-24.0; 42.8; 29.9; 16.4; -1.7; -25.8; -14.4; -28.0; -22.7; -32.4; 42.5; 17.5; -2.0; -37.5; 19.5; 45.7 -> ponu
-20.0; 42.6; 13.3; 14.2; -2.9; 1.8; 23.5; -53.1; -40.2; -37.8; 35.9; 5.2; -34.0; 17.4; -21.6; 33.1 -> kobi
-36.1; 17.3; -14.9; -18.5; -48.7; 24.6; -25.5; 6.7; 3.5; -4.5; -5.4; 17.9; -23.1; 82.1; 1.2; 1.7 -> fuvu
size: -24.0; 42.8; 29.9; 16.4; -1.7; -25.8; -14.4; -28.0; -22.7; -32.4; 42.5; 17.5; -2.0; -37.5; 19.5; 45.7 : 16
size: -36.1; 17.3; -14.9 : 3
ponu? : -24.0; 42.8; 29.9; 16.4; -1.7; -25.8; -14.4; -28.0; -22.7; -32.4; 42.5; 17.5; -2.0; -37.5; 19.5; 45.7
fuvu? : -36.1; 17.3; -14.9; -18.5; -48.7; 24.6; -25.5; 6.7; 3.5; -4.5; -5.4; 17.9; -23.1; 82.1; 1.2; 1.7

-1.4; 6.5; 1.6; -42.4; 12.3; -12.2; 25.9; 14.7 -> Tisa
16.3; 5.9; 2.1; -26.6; -0.4; -13.3; 18.0; 13.6 -> Gub
17.5; 11.6; -20.4; -31.6; -3.1; 20.7; -9.2; -9.6 -> bib
-4.1; -12.1; 22.3; -21.1; 16.7; -23.2; -3.5; 1.8 -> gupev
21.7; 0.9; 11.7; -24.0; -3.1; -15.8; 3.3; 6.9 -> tivug
-1.4; 7.5; 1.6; -42.4; 12.3; -12.2; 25.9; 14.7 -> Gid
-20.3; 21.5; -71.2; 21.3; -15.8; 63.6; -34.4; -20.4 -> pom
-0.6; 7.6; -0.4; -42.2; 11.1; -11.1; 30.2; 13.6 -> vip
size: -4.1; -12.1; 22.3 : 3
vip? : -0.6; 7.6; -0.4; -42.2; 11.1; -11.1; 30.2; 13.6
size: -20.3; 21.5; -71.2; 21.3; -15.8 : 5
size: -1.4; 6.5; 1.6; -42.4; 12.3; -12.2; 25.9 : 7
gupev? : -4.1; -12.1; 22.3; -21.1; 16.7; -23.2; -3.5; 1.8

